Here is a tiny trained network, its code and every weight. The questions are about switching its units off for an input and a class, where a switched-off unit gives its printed mean instead of its output.

import numpy as np


def w(rows, s, z=0):
    codes = np.array(rows[::2]) - 128.0
    scale = np.full(codes.shape[1], s)
    scale[-1] = z or s
    return codes * scale


def f(y):
    return np.maximum(y, 0)


def log_softmax(a):
    a = a - a.max(-1, keepdims=True)
    return a - np.log(np.exp(a).sum(-1, keepdims=True))


def net(x, mask):
    res = np.array(x, float).reshape(1, 3) / 4 @ E
    y = f(res @ A[0][:, :-1].T + A[0][:, -1])
    res = res + np.where(mask, y, B[0][:, -1]) @ B[0][:, :-1]
    return log_softmax(res[-1] @ U[:, :-1].T + U[:, -1])


A, B = {}, {}
E = w([
[120,86,6,110],'x0',
[128,244,93,215],'x1',
[28,171,129,93],'x2',
],0.011)
A[0] = w([
[156,133,201,112,169],'neuron 1',
[121,79,145,70,62],'neuron 2',
[168,68,141,111,83],'neuron 3',
[179,99,141,36,2],'neuron 4',
[227,111,121,145,191],'neuron 5',
[116,121,209,151,86],'neuron 6',
[135,82,156,123,88],'neuron 7',
[91,96,44,124,205],'neuron 8',
[158,168,220,155,168],'neuron 9',
[100,149,73,83,157],'neuron 10',
[28,85,128,68,140],'neuron 11',
[106,140,89,227,46],'neuron 12',
[77,209,55,179,88],'neuron 13',
[100,62,137,96,91],'neuron 14',
[76,109,145,83,96],'neuron 15',
[107,154,172,105,136],'neuron 16',
[31,165,148,92,194],'neuron 17',
[140,134,201,147,16],'neuron 18',
[146,176,110,148,56],'neuron 19',
[133,125,49,98,186],'neuron 20',
[101,139,206,152,70],'neuron 21',
[161,194,106,153,14],'neuron 22',
[244,86,152,148,135],'neuron 23',
[130,88,74,173,121],'neuron 24',
[234,90,112,124,191],'neuron 25',
[66,134,138,78,67],'neuron 26',
],0.011,0.0017)
B[0] = w([
[145,88,175,91,211],'neuron 1',
[93,102,34,137,206],'neuron 2',
[77,126,73,180,198],'neuron 3',
[129,97,84,196,204],'neuron 4',
[59,242,186,64,227],'neuron 5',
[183,85,144,136,204],'neuron 6',
[74,128,95,176,178],'neuron 7',
[255,90,212,49,216],'neuron 8',
[160,70,144,95,254],'neuron 9',
[156,115,203,60,184],'neuron 10',
[99,170,132,178,225],'neuron 11',
[124,87,95,149,210],'neuron 12',
[80,112,103,161,249],'neuron 13',
[74,94,113,139,205],'neuron 14',
[49,154,58,201,185],'neuron 15',
[155,88,215,78,181],'neuron 16',
[129,199,180,90,223],'neuron 17',
[167,87,153,129,197],'neuron 18',
[76,47,72,168,185],'neuron 19',
[202,80,182,58,202],'neuron 20',
[169,56,119,105,206],'neuron 21',
[129,67,64,192,205],'neuron 22',
[101,252,131,155,249],'neuron 23',
[207,102,190,74,185],'neuron 24',
[106,203,118,125,235],'neuron 25',
[66,192,110,134,184],'neuron 26',
],0.0067,0.0086)
U = w([
[208,58,194,56,71],'0',
[80,251,157,109,254],'1',
[74,80,70,217,35],'2',
],0.011,0.0037)

Each question gives the input, the list of numbers given to net, and the class t.
The units are the neurons (one row each of A and B). Each row of codes is followed by its name. A weight is (code - 128) times the scale printed after its matrix; where a second scale follows, it is the last column's (A, B and U).
mask holds one flag per neuron, in row order. A switched-off neuron (its flag False) gives its mean, the last column of its row in B, instead of its output. The means were averaged over made-up inputs and are rounded, as every weight is.
A unit's drop is (log p(t) with every unit on - log p(t) with that unit switched off) / (log p(t) with every unit on - log p(t) with every unit switched off).
The circuit of an input: a set's keep is (log p(t) with only the set's units on - log p(t) with every unit switched off) / (log p(t) with every unit on - log p(t) with every unit switched off). Starting from the 12 units with the biggest drops (on a tie, the unit counted first), units are removed one at a time, each time the one whose removal leaves the highest keep (on an exact tie, the one counted first), for as long as the keep stays at least 0.8.
circuit, biggest first: the units of the circuit, biggest drop first
top k neurons: the k neurons with the biggest drops, biggest first
drop when u is switched off: that unit's drop, to one decimal
input [0,-8,8], class 1: circuit, biggest first	neuron 11
input [8,8,-6], class 0: circuit, biggest first	neuron 8; neuron 24
input [6,8,5], class 2: top 4 neurons	neuron 13; neuron 22; neuron 19; neuron 12
input [2,5,-6], class 1: top 2 neurons	neuron 5; neuron 23
input [5,6,-6], class 1: top 2 neurons	neuron 5; neuron 25
input [-6,2,-7], class 1: top 2 neurons	neuron 23; neuron 5
input [-2,0,2], class 0: top 2 neurons	neuron 23; neuron 5
input [-5,1,-8], class 1: top 2 neurons	neuron 23; neuron 5
input [-4,3,4], class 0: top 2 neurons	neuron 23; neuron 5
input [1,-4,-3], class 2: top 2 neurons	neuron 17; neuron 4
input [6,6,-2], class 0: drop when neuron 8 is switched off	0.4
input [7,7,-3], class 0: drop when neuron 8 is switched off	0.5
input [6,4,-5], class 0: drop when neuron 8 is switched off	0.2
input [7,5,-6], class 0: drop when neuron 19 is switched off	0.0
input [4,5,-7], class 1: circuit, biggest first	neuron 5
